Below is a small trained network, with its code and all its weights. Each question gives an input and a class and asks what happens when units are switched off, that is, made to give their printed mean instead of their output.

import numpy as np


def w(rows, s, z=0):
    codes = np.array(rows[::2]) - 128.0
    scale = np.full(codes.shape[1], s)
    scale[-1] = z or s
    return codes * scale


def f(y):
    return np.maximum(y, 0)


def log_softmax(a):
    a = a - a.max(-1, keepdims=True)
    return a - np.log(np.exp(a).sum(-1, keepdims=True))


def net(x, mask):
    res = np.array(x, float).reshape(1, 3) / 4 @ E
    y = f(res @ A[0][:, :-1].T + A[0][:, -1])
    res = res + np.where(mask, y, B[0][:, -1]) @ B[0][:, :-1]
    return log_softmax(res[-1] @ U[:, :-1].T + U[:, -1])


A, B = {}, {}
E = w([
[42,195,7,174,197,245,167,112,130,227],'x0',
[68,144,157,137,2,175,30,209,228,149],'x1',
[101,43,155,65,48,244,83,86,59,23],'x2',
],0.0097)
A[0] = w([
[151,152,142,150,136,66,198,139,181,120,9],'neuron 0',
[136,152,137,160,156,103,166,191,208,142,14],'neuron 1',
[247,138,222,157,124,83,125,127,136,106,55],'neuron 2',
[171,170,106,134,160,92,141,102,145,221,233],'neuron 3',
[200,163,131,164,175,119,129,186,161,161,2],'neuron 4',
[115,189,179,135,102,73,150,119,201,198,203],'neuron 5',
[101,152,94,126,33,123,82,207,170,167,219],'neuron 6',
[83,154,119,149,147,159,122,116,128,160,19],'neuron 7',
[167,57,156,13,130,45,149,198,102,64,205],'neuron 8',
[254,125,61,110,144,98,171,75,17,103,42],'neuron 9',
[53,95,154,98,91,179,149,120,44,68,41],'neuron 10',
[112,87,95,87,81,184,148,80,109,56,3],'neuron 11',
[61,114,79,118,169,160,164,116,98,157,98],'neuron 12',
[164,108,164,90,162,22,63,190,80,99,21],'neuron 13',
[109,116,93,152,198,180,181,86,81,177,106],'neuron 14',
[173,153,155,165,194,81,105,149,90,151,188],'neuron 15',
[135,152,154,117,146,71,191,129,156,200,6],'neuron 16',
[213,99,113,109,156,94,169,23,100,112,136],'neuron 17',
[100,119,135,140,187,186,175,175,142,160,13],'neuron 18',
[180,60,81,122,108,65,68,148,122,84,8],'neuron 19',
[203,102,61,175,141,51,190,112,68,177,141],'neuron 20',
[98,154,120,161,34,101,59,249,183,146,15],'neuron 21',
[156,129,202,110,120,19,133,178,120,88,63],'neuron 22',
[62,171,11,169,167,173,79,157,134,137,10],'neuron 23',
[129,87,161,74,145,217,161,51,75,78,227],'neuron 24',
],0.0089,0.006)
B[0] = w([
[131,46,52,227,135,52,45,152,82,70,157],'neuron 0',
[93,84,39,186,103,74,129,208,98,77,164],'neuron 1',
[76,159,55,169,10,149,100,67,108,139,188],'neuron 2',
[152,104,119,139,191,93,56,83,229,178,208],'neuron 3',
[121,69,35,189,131,75,81,186,89,71,159],'neuron 4',
[151,91,143,131,162,94,74,123,144,211,198],'neuron 5',
[213,174,155,111,228,215,158,190,243,144,238],'neuron 6',
[38,119,47,205,50,127,186,129,96,42,153],'neuron 7',
[91,213,103,87,119,134,103,44,228,154,237],'neuron 8',
[169,133,146,122,166,155,233,254,141,67,213],'neuron 9',
[135,37,115,189,141,65,91,173,150,152,203],'neuron 10',
[174,7,46,199,167,53,120,159,62,111,189],'neuron 11',
[87,160,93,114,36,154,115,104,175,146,182],'neuron 12',
[67,181,46,114,86,117,144,86,112,75,182],'neuron 13',
[102,202,115,148,68,157,133,92,166,80,201],'neuron 14',
[135,117,167,175,207,118,48,129,177,147,183],'neuron 15',
[149,52,69,183,141,48,101,197,85,94,163],'neuron 16',
[188,194,190,99,118,176,165,211,173,53,212],'neuron 17',
[76,108,71,189,44,147,174,86,91,57,154],'neuron 18',
[66,131,71,153,57,109,168,148,81,5,162],'neuron 19',
[138,170,174,113,186,154,190,208,221,121,204],'neuron 20',
[189,182,164,150,166,171,217,233,136,5,217],'neuron 21',
[40,151,56,128,46,146,160,84,152,159,194],'neuron 22',
[114,188,27,128,25,170,85,125,111,119,194],'neuron 23',
[173,99,176,148,144,73,65,139,224,249,247],'neuron 24',
],0.0076,0.016)
U = w([
[188,182,187,139,125,184,203,248,144,21,47],'0',
[63,192,58,150,4,161,105,94,112,81,16],'1',
[161,2,112,184,115,52,31,191,118,98,64],'2',
[168,199,224,112,146,166,52,99,201,185,239],'3',
[104,154,252,41,148,138,127,43,32,162,1],'4',
],0.0088,0.0068)

Each question gives the input, the list of numbers given to net, and the class t.
The units are the neurons (one row each of A and B). Each row of codes is followed by its name. A weight is (code - 128) times the scale printed after its matrix; where a second scale follows, it is the last column's (A, B and U).
mask holds one flag per neuron, in row order. A switched-off neuron (its flag False) gives its mean, the last column of its row in B, instead of its output. The means were averaged over made-up inputs and are rounded, as every weight is.
A unit's drop is (log p(t) with every unit on - log p(t) with that unit switched off) / (log p(t) with every unit on - log p(t) with every unit switched off).
The circuit of an input: a set's keep is (log p(t) with only the set's units on - log p(t) with every unit switched off) / (log p(t) with every unit on - log p(t) with every unit switched off). Starting from the 12 units with the biggest drops (on a tie, the unit counted first), units are removed one at a time, each time the one whose removal leaves the highest keep (on an exact tie, the one counted first), for as long as the keep stays at least 0.8.
units of the circuit, in order: the units of the circuit, biggest drop first
unit that matters most: the unit with the biggest drop
k most important neurons: the k neurons with the biggest drops, biggest first
drop of u: that unit's drop, to one decimal
input [-3,1,2], class 3: units of the circuit, in order => (neuron 1; neuron 8)
input [2,3,3], class 3: 3 most important neurons => (neuron 9; neuron 17; neuron 21)
input [0,8,-8], class 0: units of the circuit, in order => (neuron 21)
input [8,-7,-1], class 1: 2 most important neurons => (neuron 12; neuron 23)
input [7,-4,-7], class 1: 2 most important neurons => (neuron 14; neuron 23)
input [-5,-7,8], class 2: 2 most important neurons => (neuron 24; neuron 11)
input [7,7,-3], class 0: 3 most important neurons => (neuron 6; neuron 21; neuron 2)
input [3,1,0], class 3: 4 most important neurons => (neuron 2; neuron 22; neuron 13; neuron 19)
input [3,0,0], class 3: 3 most important neurons => (neuron 2; neuron 22; neuron 13)
input [8,7,-7], class 1: 2 most important neurons => (neuron 23; neuron 9)
input [-3,-1,0], class 3: 2 most important neurons => (neuron 23; neuron 7)
input [-8,1,-7], class 1: 2 most important neurons => (neuron 22; neuron 2)
input [-3,1,-1], class 3: drop of neuron 0 => 0.2
input [0,-3,6], class 2: drop of neuron 11 => 0.1
input [-4,2,5], class 2: drop of neuron 10 => 0.4
input [3,2,4], class 2: unit that matters most => neuron 8
